Below is a small trained network, with its code and all its weights. Each question gives an input and a class and asks what happens when units are switched off, that is, made to give their printed mean instead of their output.

import numpy as np


def w(rows, s, z=0):
    codes = np.array(rows[::2]) - 128.0
    scale = np.full(codes.shape[1], s)
    scale[-1] = z or s
    return codes * scale


def norm(h):
    return h / np.sqrt((h * h).mean(-1, keepdims=True) + 1e-5)


def f(y):
    return y / 2 * (1 + np.tanh(0.7978845608 * (y + 0.044715 * y**3)))


def log_softmax(a):
    a = a - a.max(-1, keepdims=True)
    return a - np.log(np.exp(a).sum(-1, keepdims=True))


def net(x, mask):
    res = np.array(x, float).reshape(1, 7) / 4 @ E
    u = 0
    for l in range(4):
        y = f(norm(res) @ A[l][:, :-1].T + A[l][:, -1])
        res = res + np.where(mask[u : u + 8], y, B[l][:, -1]) @ B[l][:, :-1]
        u += 8
    return log_softmax(norm(res)[-1] @ U[:, :-1].T + U[:, -1])


A, B = {}, {}
E = w([
[79,158,120,156,102,102,139,142,205,119],'x0',
[122,74,175,74,84,175,62,100,141,176],'x1',
[98,131,13,152,162,182,194,193,93,156],'x2',
[100,146,166,127,122,160,42,193,105,77],'x3',
[98,209,122,158,76,156,222,68,97,103],'x4',
[170,119,169,118,117,176,116,159,110,191],'x5',
[185,140,149,170,177,138,118,8,77,101],'x6',
],0.0012)
A[0] = w([
[226,46,105,131,220,136,136,116,111,133,67],'L0N1',
[117,135,36,134,113,228,215,161,22,215,99],'L0N2',
[113,46,156,61,133,122,50,49,176,142,96],'L0N3',
[170,131,204,103,175,70,121,103,129,115,9],'L0N4',
[200,63,165,45,150,79,102,107,153,196,88],'L0N5',
[155,2,147,87,106,134,73,45,115,191,124],'L0N6',
[71,187,128,53,72,70,114,179,154,73,187],'L0N7',
[179,162,210,115,125,156,133,10,37,83,80],'L0N8',
],0.0024,0.0014)
B[0] = w([
[101,183,62,82,82,137,83,193,67,153,164],'L0N1',
[220,89,138,39,126,189,60,156,244,53,251],'L0N2',
[178,168,150,59,166,236,162,152,138,124,199],'L0N3',
[195,149,80,134,80,150,176,141,101,138,103],'L0N4',
[191,117,143,174,119,195,144,108,172,74,188],'L0N5',
[138,114,84,74,173,250,136,144,146,46,227],'L0N6',
[127,41,49,139,111,209,73,160,88,169,238],'L0N7',
[112,54,94,202,91,107,116,44,199,203,221],'L0N8',
],0.0021,0.0011)
A[1] = w([
[81,144,251,129,80,119,19,179,118,123,123],'L1N1',
[225,147,100,177,232,151,158,88,96,197,109],'L1N2',
[148,200,118,140,131,183,191,50,167,68,93],'L1N3',
[115,188,130,162,95,123,185,161,179,151,177],'L1N4',
[174,112,104,112,58,165,167,69,196,140,83],'L1N5',
[123,133,151,222,136,34,180,37,110,113,6],'L1N6',
[68,153,117,57,69,141,184,165,90,128,31],'L1N7',
[152,160,69,203,188,66,171,98,139,98,54],'L1N8',
],0.0027,0.0013)
B[1] = w([
[128,202,6,77,123,81,193,175,75,140,254],'L1N1',
[138,112,164,56,50,110,70,182,79,126,206],'L1N2',
[160,122,150,153,133,69,97,87,96,193,203],'L1N3',
[128,79,166,128,111,127,45,70,64,136,182],'L1N4',
[107,112,77,134,164,71,112,154,70,134,209],'L1N5',
[195,210,110,104,97,186,186,143,184,69,192],'L1N6',
[138,140,60,68,99,151,63,167,165,106,91],'L1N7',
[34,151,144,73,191,136,97,133,86,89,183],'L1N8',
],0.0026,0.00092)
A[2] = w([
[49,180,148,157,215,53,168,81,139,67,6],'L2N1',
[122,99,89,148,130,41,108,184,141,97,101],'L2N2',
[176,149,167,84,47,180,143,6,116,121,170],'L2N3',
[137,61,93,45,96,148,178,140,105,124,82],'L2N4',
[150,126,133,233,64,25,135,77,138,156,51],'L2N5',
[24,161,100,164,188,123,122,40,74,73,99],'L2N6',
[56,124,108,94,48,172,200,86,203,168,140],'L2N7',
[59,76,72,169,144,71,111,185,134,174,148],'L2N8',
],0.0027,0.0015)
B[2] = w([
[152,121,4,134,226,130,166,152,166,49,147],'L2N1',
[143,162,137,106,111,75,171,38,95,183,160],'L2N2',
[62,142,196,178,118,74,145,192,107,231,252],'L2N3',
[166,189,64,81,123,114,122,189,183,57,184],'L2N4',
[177,238,111,137,34,177,202,123,205,88,133],'L2N5',
[117,111,130,191,208,105,181,97,229,77,194],'L2N6',
[119,178,132,110,117,98,20,231,55,88,173],'L2N7',
[130,203,199,202,45,65,95,77,42,190,202],'L2N8',
],0.0021,0.0013)
A[3] = w([
[120,4,210,161,149,193,116,53,149,241,18],'L3N1',
[183,103,120,45,139,118,86,154,101,122,47],'L3N2',
[123,130,54,50,113,250,66,197,166,111,48],'L3N3',
[26,111,108,135,87,66,80,189,42,168,94],'L3N4',
[201,138,150,79,191,109,203,41,150,111,12],'L3N5',
[96,204,149,193,63,34,159,47,182,142,2],'L3N6',
[116,166,81,83,98,59,137,127,24,152,143],'L3N7',
[97,217,171,207,107,173,138,74,76,59,170],'L3N8',
],0.003,0.00072)
B[3] = w([
[204,69,166,180,254,53,36,118,9,2,169],'L3N1',
[61,144,63,126,19,173,157,164,198,105,186],'L3N2',
[247,45,103,78,36,221,163,169,234,45,250],'L3N3',
[125,198,119,36,126,72,86,126,28,219,204],'L3N4',
[44,187,57,103,34,116,67,193,89,196,144],'L3N5',
[67,102,187,143,35,248,193,110,188,240,199],'L3N6',
[45,181,129,89,183,55,27,218,48,224,176],'L3N7',
[181,30,226,105,97,117,127,126,133,205,168],'L3N8',
],0.0026,0.0025)
U = w([
[30,249,28,27,89,3,25,229,26,215,191],'0',
[20,223,22,231,223,54,227,46,222,21,3],'1',
[34,194,221,243,19,138,234,30,209,226,182],'2',
[223,23,239,221,212,77,22,42,39,61,131],'3',
[230,50,29,16,24,230,73,244,226,17,175],'4',
],0.0044,0.0023)

Each question gives the input, the list of numbers given to net, and the class t.
The units are the neurons (one row each of A and B). Each row of codes is followed by its name. A weight is (code - 128) times the scale printed after its matrix; where a second scale follows, it is the last column's (A, B and U).
mask holds one flag per neuron, layer by layer. A switched-off neuron (its flag False) gives its mean, the last column of its row in B, instead of its output. The means were averaged over made-up inputs and are rounded, as every weight is.
A unit's drop is (log p(t) with every unit on - log p(t) with that unit switched off) / (log p(t) with every unit on - log p(t) with every unit switched off).
The circuit of an input: a set's keep is (log p(t) with only the set's units on - log p(t) with every unit switched off) / (log p(t) with every unit on - log p(t) with every unit switched off). Starting from the 12 units with the biggest drops (on a tie, the unit counted first), units are removed one at a time, each time the one whose removal leaves the highest keep (on an exact tie, the one counted first), for as long as the keep stays at least 0.8.
units of the circuit, in order: the units of the circuit, biggest drop first
top k neurons: the k neurons with the biggest drops, biggest first
top k neurons in layer l: the k neurons of layer l with the biggest drops, biggest first
drop of u: that unit's drop, to one decimal
input [7,-4,-2,3,-6,-1,3], class 2: units of the circuit, in order : L2N2, L3N6, L0N6
input [5,1,5,-7,-3,3,-3], class 0: units of the circuit, in order : L2N8, L3N4, L2N7
input [-6,-7,1,5,-4,0,6], class 0: units of the circuit, in order : L3N1, L3N3
input [1,0,-2,8,7,8,1], class 0: units of the circuit, in order : L1N1
input [-1,1,8,4,-4,-5,6], class 3: units of the circuit, in order : L1N6, L1N1
input [-1,-3,2,7,-1,-8,0], class 1: units of the circuit, in order : L2N6, L1N2
input [1,8,-7,-6,6,6,-8], class 0: units of the circuit, in order : L2N7, L1N5, L3N4
input [-2,-5,-6,6,0,-8,-2], class 1: units of the circuit, in order : L1N2, L2N6, L0N2
input [3,-1,7,-7,-3,0,2], class 0: top 3 neurons : L2N8, L1N6, L0N3
input [0,1,-6,8,-1,-5,-5], class 0: top 3 neurons : L1N1, L0N2, L1N6
input [-5,-1,2,-4,-6,0,6], class 4: top 2 neurons in layer 2 : L2N8, L2N4
input [-7,-6,7,-8,7,6,-8], class 4: top 3 neurons : L0N2, L3N3, L1N1
input [8,-1,-3,6,1,-3,7], class 2: top 2 neurons : L3N6, L3N8
input [7,-6,1,6,5,0,0], class 2: top neuron : L3N8
input [-7,-6,-1,-3,-4,-7,8], class 1: top 3 neurons : L1N8, L2N6, L3N4
input [-5,4,3,5,2,-8,3], class 3: top 2 neurons in layer 3 : L3N1, L3N2
input [8,3,6,8,5,-1,3], class 2: top 3 neurons in layer 0 : L0N1, L0N6, L0N3
input [-3,-3,1,-8,-2,-4,5], class 0: top 2 neurons : L1N2, L3N5
input [-3,-7,-2,8,-4,-5,6], class 1: top 3 neurons : L2N1, L2N6, L3N1
input [5,-3,1,2,-2,-3,3], class 1: top neuron : L2N1
input [7,-1,6,7,8,8,4], class 3: drop of L1N4 : 0.2
